Below are the code and all the weights of a small trained network. Each question names an input and a class and asks about switching units off, where a switched-off unit gives its printed mean instead of its output.

import numpy as np


def w(rows, s, z=0):
    codes = np.array(rows[::2]) - 128.0
    scale = np.full(codes.shape[1], s)
    scale[-1] = z or s
    return codes * scale


def f(y):
    return y / 2 * (1 + np.tanh(0.7978845608 * (y + 0.044715 * y**3)))


def log_softmax(a):
    a = a - a.max(-1, keepdims=True)
    return a - np.log(np.exp(a).sum(-1, keepdims=True))


def net(x, mask):
    res = np.array(x, float).reshape(1, 7) / 4 @ E
    y = f(res @ A[0][:, :-1].T + A[0][:, -1])
    res = res + np.where(mask, y, B[0][:, -1]) @ B[0][:, :-1]
    return log_softmax(res[-1] @ U[:, :-1].T + U[:, -1])


A, B = {}, {}
E = w([
[223,158,85,125,20],'x0',
[124,36,207,124,58],'x1',
[143,170,155,172,157],'x2',
[198,111,99,164,214],'x3',
[212,179,254,18,106],'x4',
[103,107,111,75,44],'x5',
[119,66,63,6,175],'x6',
],0.0062)
A[0] = w([
[122,212,209,86,155,98],'n1',
[104,105,174,167,125,70],'n2',
[81,120,87,119,54,43],'n3',
[137,202,221,79,154,86],'n4',
[151,58,18,57,211,50],'n5',
[133,147,185,104,117,132],'n6',
[119,200,150,84,183,112],'n7',
[126,203,166,86,176,100],'n8',
[163,129,183,126,54,124],'n9',
[199,98,243,101,2,108],'n10',
[161,141,114,186,135,122],'n11',
[150,102,70,82,175,116],'n12',
[219,241,16,253,175,3],'n13',
[92,84,245,213,129,134],'n14',
[170,130,234,113,14,74],'n15',
[168,117,188,102,58,82],'n16',
[136,59,39,68,200,82],'n17',
[157,106,137,125,118,18],'n18',
[135,186,96,156,148,40],'n19',
[118,123,120,124,92,145],'n20',
[126,164,173,110,156,116],'n21',
[129,130,194,129,97,122],'n22',
[177,117,192,117,46,116],'n23',
[106,97,172,181,127,79],'n24',
[173,119,199,105,56,111],'n25',
[49,139,19,108,4,52],'n26',
[80,72,214,207,117,78],'n27',
[141,134,152,95,129,95],'n28',
],0.0098,0.0026)
B[0] = w([
[138,141,177,115,107,187],'n1',
[108,131,136,130,154,140],'n2',
[89,120,106,133,91,157],'n3',
[144,145,169,102,101,195],'n4',
[169,66,99,101,175,215],'n5',
[141,157,134,121,130,162],'n6',
[132,110,166,115,97,164],'n7',
[131,120,169,119,93,166],'n8',
[130,146,92,117,138,184],'n9',
[158,170,77,101,124,251],'n10',
[137,149,148,158,147,160],'n11',
[147,94,124,123,156,170],'n12',
[183,121,128,253,108,255],'n13',
[97,152,150,111,194,196],'n14',
[143,168,77,116,143,228],'n15',
[151,145,102,126,131,187],'n16',
[162,78,95,96,160,205],'n17',
[135,126,124,128,127,121],'n18',
[141,134,141,157,113,150],'n19',
[115,127,111,126,118,140],'n20',
[122,135,155,119,111,151],'n21',
[124,153,122,124,151,163],'n22',
[140,152,93,113,128,197],'n23',
[109,124,137,133,164,146],'n24',
[148,154,102,118,130,198],'n25',
[39,107,123,117,39,203],'n26',
[81,135,140,123,184,174],'n27',
[154,132,133,118,129,140],'n28',
],0.04,0.009)
U = w([
[24,164,171,140,232,115],'0',
[128,227,52,94,122,186],'1',
[142,121,131,243,136,53],'2',
[166,154,255,64,103,46],'3',
[24,83,90,119,75,71],'4',
[146,34,127,85,166,252],'5',
],0.0056,0.002)

Each question gives the input, the list of numbers given to net, and the class t.
The units are the neurons (one row each of A and B). Each row of codes is followed by its name. A weight is (code - 128) times the scale printed after its matrix; where a second scale follows, it is the last column's (A, B and U).
mask holds one flag per neuron, in row order. A switched-off neuron (its flag False) gives its mean, the last column of its row in B, instead of its output. The means were averaged over made-up inputs and are rounded, as every weight is.
A unit's drop is (log p(t) with every unit on - log p(t) with that unit switched off) / (log p(t) with every unit on - log p(t) with every unit switched off).
The circuit of an input: a set's keep is (log p(t) with only the set's units on - log p(t) with every unit switched off) / (log p(t) with every unit on - log p(t) with every unit switched off). Starting from the 12 units with the biggest drops (on a tie, the unit counted first), units are removed one at a time, each time the one whose removal leaves the highest keep (on an exact tie, the one counted first), for as long as the keep stays at least 0.8.
units of the circuit, in order: the units of the circuit, biggest drop first
unit that matters most: the unit with the biggest drop
k most important neurons: the k neurons with the biggest drops, biggest first
drop when u is switched off: that unit's drop, to one decimal
input [2,-4,4,-5,-4,1,-1], class 4: unit that matters most : n26
input [1,5,1,6,-2,-2,-7], class 0: units of the circuit, in order : [n14 n27]
input [-5,6,-2,8,8,-1,2], class 3: 2 most important neurons : [n4 n1]
input [-7,5,-8,-2,6,-8,0], class 3: 2 most important neurons : [n4 n1]
input [5,3,-7,5,-6,4,3], class 5: 3 most important neurons : [n5 n17 n12]
input [-3,4,-5,8,-7,-3,-7], class 0: 2 most important neurons : [n14 n27]
input [-7,-6,7,3,3,3,6], class 5: 2 most important neurons : [n5 n17]
input [-8,7,0,-1,7,-5,0], class 3: 3 most important neurons : [n4 n1 n8]
input [4,4,3,3,-8,2,-1], class 2: 2 most important neurons : [n13 n11]
input [7,-8,7,8,-7,-7,3], class 2: drop when n13 is switched off : 0.7
input [3,0,5,3,-2,5,2], class 2: drop when n23 is switched off : 0.0
input [-1,-5,4,8,3,-7,-1], class 2: drop when n13 is switched off : 1.4
input [-3,-6,-7,-8,3,8,7], class 4: drop when n26 is switched off : 0.9
